Here is a tiny trained network, its code and every weight. The questions are about switching its units off for an input and a class, where a switched-off unit gives its printed mean instead of its output.

import numpy as np


def w(rows, s, z=0):
    codes = np.array(rows[::2]) - 128.0
    scale = np.full(codes.shape[1], s)
    scale[-1] = z or s
    return codes * scale


def f(y):
    return y / 2 * (1 + np.tanh(0.7978845608 * (y + 0.044715 * y**3)))


def log_softmax(a):
    a = a - a.max(-1, keepdims=True)
    return a - np.log(np.exp(a).sum(-1, keepdims=True))


def net(x, mask):
    res = np.array(x, float).reshape(1, 8) / 4 @ E
    y = f(res @ A[0][:, :-1].T + A[0][:, -1])
    res = res + np.where(mask, y, B[0][:, -1]) @ B[0][:, :-1]
    return log_softmax(res[-1] @ U[:, :-1].T + U[:, -1])


A, B = {}, {}
E = w([
[203,112,142,167,226,131,33,9,25,128,115,173],'x0',
[127,127,128,126,127,126,130,130,130,136,133,129],'x1',
[127,126,127,128,127,127,129,128,129,126,128,129],'x2',
[67,97,167,179,64,160,227,13,118,179,119,182],'x3',
[72,128,174,101,210,120,222,217,2,140,124,148],'x4',
[6,145,227,65,64,87,21,109,80,103,136,66],'x5',
[130,132,128,132,128,131,129,127,128,127,124,127],'x6',
[71,116,222,138,255,120,136,105,229,102,122,143],'x7',
],0.0035)
A[0] = w([
[81,134,125,120,64,127,174,198,198,126,134,110,101],'N0',
[158,126,133,132,173,133,86,60,68,128,131,133,122],'N1',
[159,125,134,131,178,136,84,53,60,128,137,132,130],'N2',
[128,128,127,127,128,129,130,128,128,127,130,129,119],'N3',
[74,124,184,122,240,107,136,93,242,113,122,141,101],'N4',
[234,125,58,164,182,153,242,132,176,124,124,148,14],'N5',
[93,123,128,113,84,137,170,182,172,124,134,108,96],'N6',
[169,136,112,119,77,138,82,70,215,120,136,134,106],'N7',
[157,127,132,133,172,132,86,61,70,128,130,133,120],'N8',
[79,113,153,153,72,144,237,2,109,148,124,156,78],'N9',
[169,131,66,124,28,114,128,140,42,134,126,131,74],'N10',
[105,134,153,105,172,126,190,174,48,129,136,142,120],'N11',
[160,130,113,128,87,133,85,81,200,125,134,124,95],'N12',
[84,130,128,114,70,131,174,194,187,123,133,110,100],'N13',
[96,138,160,113,187,134,198,179,22,127,136,139,125],'N14',
[167,131,67,121,33,122,128,140,45,136,126,129,69],'N15',
[164,132,112,124,82,134,82,76,207,123,134,128,100],'N16',
[24,129,190,120,72,130,40,125,87,102,129,97,33],'N17',
[173,124,102,115,188,129,34,246,145,114,127,107,10],'N18',
],0.0094,0.0011)
B[0] = w([
[184,120,97,141,159,105,145,124,130,150,121,205,208],'N0',
[163,125,101,133,138,106,155,133,145,152,126,188,200],'N1',
[168,124,98,137,143,104,158,134,146,154,124,196,210],'N2',
[126,131,130,130,130,127,127,127,128,130,128,128,127],'N3',
[127,106,182,148,152,253,190,124,115,112,171,110,236],'N4',
[69,134,195,36,58,91,87,50,119,175,133,139,253],'N5',
[163,127,109,137,146,108,134,114,128,148,125,180,179],'N6',
[87,119,98,188,107,113,132,153,112,138,92,83,192],'N7',
[163,125,102,133,137,107,153,132,144,152,126,187,197],'N8',
[176,177,106,66,166,95,50,200,124,39,150,83,239],'N9',
[113,112,186,139,169,210,168,121,142,111,157,116,201],'N10',
[99,119,94,188,92,119,118,129,136,140,95,90,191],'N11',
[95,120,104,172,111,114,132,147,113,137,99,97,176],'N12',
[178,123,100,140,155,104,141,117,129,151,122,198,199],'N13',
[85,110,84,210,88,115,122,143,134,141,83,73,214],'N14',
[114,113,183,138,166,205,167,121,142,113,154,116,197],'N15',
[91,119,102,180,109,113,132,150,112,138,96,91,184],'N16',
[91,133,175,42,68,100,106,51,129,177,131,139,230],'N17',
[156,171,120,75,145,103,75,168,119,46,148,94,221],'N18',
],0.017,0.005)
U = w([
[76,135,188,43,51,95,93,36,121,186,135,142,19],'0',
[218,114,64,157,182,93,176,133,156,170,117,226,253],'1',
[67,100,68,228,84,116,129,170,110,137,64,55,210],'2',
[117,98,194,145,187,254,196,126,136,90,187,103,130],'3',
[175,199,105,74,165,93,47,200,115,16,155,89,53],'4',
],0.0075,0.00047)

Each question gives the input, the list of numbers given to net, and the class t.
The units are the neurons (one row each of A and B). Each row of codes is followed by its name. A weight is (code - 128) times the scale printed after its matrix; where a second scale follows, it is the last column's (A, B and U).
mask holds one flag per neuron, in row order. A switched-off neuron (its flag False) gives its mean, the last column of its row in B, instead of its output. The means were averaged over made-up inputs and are rounded, as every weight is.
A unit's drop is (log p(t) with every unit on - log p(t) with that unit switched off) / (log p(t) with every unit on - log p(t) with every unit switched off).
most important unit: the unit with the biggest drop
k most important neurons: the k neurons with the biggest drops, biggest first
drop when u is switched off: that unit's drop, to one decimal
input [-1,6,3,6,-5,-7,4,-7], class 0: most important neuron => [N5]
input [-1,1,-7,-6,-3,-8,-6,-4], class 0: 2 most important neurons => [N5; N9]
input [-2,-5,6,6,-5,1,7,-6], class 3: 3 most important neurons => [N10; N15; N18]
input [-8,7,1,-8,4,-3,1,7], class 1: 4 most important neurons => [N0; N13; N9; N6]
input [-2,-6,-6,3,-1,-7,3,-8], class 3: 3 most important neurons => [N10; N15; N17]
input [-4,-6,8,-2,-3,-4,7,0], class 0: 2 most important neurons => [N5; N9]
input [-8,2,1,-6,-7,-2,5,-4], class 1: 3 most important neurons => [N0; N13; N6]
input [-3,0,3,-8,-8,-8,-7,7], class 0: 4 most important neurons => [N5; N9; N14; N11]
input [-8,6,1,0,-8,4,2,6], class 1: 2 most important neurons => [N0; N13]
input [-4,-3,0,-2,-1,0,5,-1], class 1: 2 most important neurons => [N9; N5]
input [-8,-3,8,-5,-7,-3,5,7], class 1: 4 most important neurons => [N0; N13; N6; N14]
input [7,-6,-8,-1,8,-1,8,8], class 2: 4 most important neurons => [N14; N11; N0; N13]
input [1,-1,4,7,7,-2,-2,3], class 2: 3 most important neurons => [N14; N11; N18]
input [-1,6,3,3,0,-6,-4,-2], class 0: most important unit => N5
input [2,5,-2,-6,8,7,3,7], class 2: 3 most important neurons => [N14; N11; N5]
input [8,8,0,8,-6,2,2,3], class 1: 4 most important neurons => [N2; N1; N8; N18]
input [-5,6,5,2,8,7,2,-6], class 2: drop when N12 is switched off => -0.2
input [-4,-6,2,-1,2,-5,-2,-1], class 0: drop when N3 is switched off => 0.0
input [-7,-4,0,1,8,-4,4,5], class 2: drop when N11 is switched off => 1.4
input [2,7,4,1,0,3,-8,7], class 3: most important unit => N4
input [-1,-7,3,2,3,2,2,7], class 3: drop when N4 is switched off => 0.6
